Here is a tiny trained network, its code and every weight. The questions are about switching its units off for an input and a target symbol, where a switched-off unit gives its printed mean instead of its output.

import numpy as np


def w(rows, s, z=0):
    codes = np.array(rows[::2]) - 128.0
    scale = np.full(codes.shape[1], s)
    scale[-1] = z or s
    return codes * scale


def norm(h):
    return h / np.sqrt((h * h).mean(-1, keepdims=True) + 1e-5)


def f(y):
    return y / 2 * (1 + np.tanh(0.7978845608 * (y + 0.044715 * y**3)))


def softmax(a):
    e = np.exp(a - a.max(-1, keepdims=True))
    return e / e.sum(-1, keepdims=True)


def log_softmax(a):
    a = a - a.max(-1, keepdims=True)
    return a - np.log(np.exp(a).sum(-1, keepdims=True))


def net(x, mask):
    ids = ['δηθλμξπστω'.index(c) for c in x.split()]
    T = len(ids)
    res = E[ids] + P[:T]
    u = 0
    for l in range(2):
        q, k, v = (norm(res) @ M[l].T for M in (Q, K, V))
        z = softmax(np.where(np.tri(T) > 0, q @ k.T / 2**0.5, -1e9)) @ v
        res = res + np.where(mask[u], z, O[l][:, -1]) @ O[l][:, :-1]
        u += 1
        y = f(norm(res) @ A[l][:, :-1].T + A[l][:, -1])
        res = res + np.where(mask[u : u + 4], y, B[l][:, -1]) @ B[l][:, :-1]
        u += 4
    return log_softmax(norm(res)[-1] @ U[:, :-1].T + U[:, -1])


Q, K, V, O, A, B = {}, {}, {}, {}, {}, {}
E = w([
[118,106,133,180,181,131],'δ',
[120,147,147,52,7,151],'η',
[92,128,137,164,178,114],'θ',
[108,123,139,178,152,123],'λ',
[134,115,127,158,156,137],'μ',
[99,136,125,145,165,110],'ξ',
[112,121,116,167,176,138],'π',
[124,46,36,97,100,131],'σ',
[207,190,91,153,113,75],'τ',
[111,119,117,148,195,123],'ω',
],0.0016)
P = w([
[53,105,56,163,169,144],'0',
[75,98,52,144,153,170],'1',
[66,102,57,161,164,158],'2',
[67,125,67,189,181,139],'3',
[66,146,70,199,176,136],'4',
[60,153,83,213,186,108],'5',
[59,153,86,223,193,101],'6',
[48,149,87,235,202,94],'7',
[33,150,98,232,205,71],'8',
[22,155,94,230,206,60],'9',
[10,139,89,227,219,50],'10',
[2,136,85,235,231,44],'11',
],0.00031)
Q[0] = w([
[136,89,237,2,69,212],'0.h0',
[34,160,225,240,245,120],'0.h0',
],0.0049)
K[0] = w([
[105,18,53,237,255,142],'0.h0',
[228,218,132,83,58,34],'0.h0',
],0.0038)
V[0] = w([
[107,124,170,62,68,178],'0.h0',
[203,155,87,157,113,5],'0.h0',
],0.0027)
O[0] = w([
[101,144,107,39,52,202,1],'0.h0',
[251,195,81,177,88,50,167],'0.h0',
],0.0018,0.00085)
A[0] = w([
[123,240,3,43,156,110,202],'0.n0',
[88,127,52,210,199,104,255],'0.n1',
[104,27,96,115,166,143,111],'0.n2',
[201,178,24,186,141,13,245],'0.n3',
],0.0022,0.00071)
B[0] = w([
[240,124,138,188,47,115,137],'0.n0',
[127,170,120,84,51,127,253],'0.n1',
[112,185,180,143,90,81,153],'0.n2',
[90,131,149,95,78,251,202],'0.n3',
],0.0019,0.0025)
Q[1] = w([
[79,141,18,253,35,98],'1.h0',
[217,130,170,26,134,165],'1.h0',
],0.0042)
K[1] = w([
[15,139,110,36,7,173],'1.h0',
[170,183,162,219,255,162],'1.h0',
],0.0051)
V[1] = w([
[104,54,4,151,99,95],'1.h0',
[152,190,140,175,208,163],'1.h0',
],0.0027)
O[1] = w([
[128,32,1,109,44,16,254],'1.h0',
[136,173,124,96,84,219,101],'1.h0',
],0.0022,0.00091)
A[1] = w([
[130,150,110,174,93,181,4],'1.n0',
[120,69,44,74,1,188,116],'1.n1',
[114,157,139,118,122,160,15],'1.n2',
[137,212,198,176,167,169,121],'1.n3',
],0.0032,0.0026)
B[1] = w([
[4,138,155,151,154,120,35],'1.n0',
[45,80,127,83,162,214,231],'1.n1',
[13,99,75,140,150,45,5],'1.n2',
[134,78,110,77,117,115,254],'1.n3',
],0.0033,0.00078)
U = w([
[104,8,212,1,81,250,250],'δ',
[10,177,10,200,186,228,93],'η',
[6,105,253,247,5,113,173],'θ',
[24,253,84,17,27,60,15],'λ',
[252,252,79,232,4,194,215],'μ',
[82,243,234,127,252,5,169],'ξ',
[242,193,16,2,252,137,5],'π',
[210,110,247,97,54,101,2],'σ',
[238,9,230,244,253,196,30],'τ',
[143,5,6,155,54,6,174],'ω',
],0.0054,0.0024)

Each question gives the input, a string of symbols that net reads in full, and the target symbol t.
The units are the heads (2 rows each of Q, K, V and O) and the neurons (one row each of A and B). Each row of codes is followed by its name. A weight is (code - 128) times the scale printed after its matrix; where a second scale follows, it is the last column's (O, A, B and U).
mask holds one flag per unit, layer by layer, with each layer's heads first. A switched-off unit (its flag False) gives its mean, the last column of its rows in O or B, instead of its output. The means were averaged over made-up inputs and are rounded, as every weight is.
A unit's drop is (log p(t) with every unit on - log p(t) with that unit switched off) / (log p(t) with every unit on - log p(t) with every unit switched off).
The circuit of an input: a set's keep is (log p(t) with only the set's units on - log p(t) with every unit switched off) / (log p(t) with every unit on - log p(t) with every unit switched off). Starting from all 10 units, units are removed one at a time, each time the one whose removal leaves the highest keep (on an exact tie, the one counted first), for as long as the keep stays at least 0.8.
units of the circuit, in order: the units of the circuit, biggest drop first
top k neurons: the k neurons with the biggest drops, biggest first
top k neurons in layer l: the k neurons of layer l with the biggest drops, biggest first
input δ ω δ π μ τ η ξ, target δ: top 2 neurons => [1.n1 0.n1]
input θ τ δ λ, target μ: units of the circuit, in order => [0.h0 0.n3]
input η π ξ λ θ η σ δ θ θ, target ω: units of the circuit, in order => [1.h0 0.n2]
input θ π τ ξ δ θ λ θ ω, target μ: units of the circuit, in order => [0.h0 0.n3]
input τ η λ δ θ, target δ: units of the circuit, in order => [0.h0 1.n1 0.n3]
input δ π η θ, target δ: units of the circuit, in order => [0.h0]
input μ θ ω θ θ θ ω, target π: top 4 neurons => [1.n3 1.n1 0.n1 1.n2]
input μ θ λ, target θ: top 3 neurons => [1.n1 0.n1 1.n3]
input λ θ ω η θ δ δ θ θ θ, target λ: units of the circuit, in order => [0.h0 0.n3 1.n1 1.h0]
input θ σ λ δ μ, target ω: top 2 neurons in layer 0 => [0.n2 0.n3]
input η θ μ τ, target δ: units of the circuit, in order => [1.n1 0.n3]
input δ ω ξ, target λ: top 2 neurons => [1.n1 1.n3]
input σ τ θ τ δ λ ω, target μ: top 2 neurons => [0.n3 1.n3]
input θ θ σ θ π λ δ θ λ δ θ, target ω: units of the circuit, in order => [1.h0]
input η σ θ ξ λ μ τ θ δ, target δ: units of the circuit, in order => [0.h0 1.n1]
input θ δ σ ξ λ ω θ η θ θ η δ, target ω: top 3 neurons => [0.n3 0.n2 1.n0]
input δ π ω μ π η λ λ η, target σ: top 3 neurons => [0.n3 0.n1 1.n0]
input π θ θ μ, target δ: top 3 neurons => [1.n3 0.n1 1.n0]
input λ δ ξ θ μ, target δ: top 3 neurons => [1.n3 1.n0 0.n1]
input η μ θ π θ δ, target δ: units of the circuit, in order => [0.h0]
input ω θ θ η ω σ τ, target δ: units of the circuit, in order => [0.n3 1.n1]
input λ δ η η, target σ: top 4 neurons => [0.n3 0.n1 1.n3 1.n0]
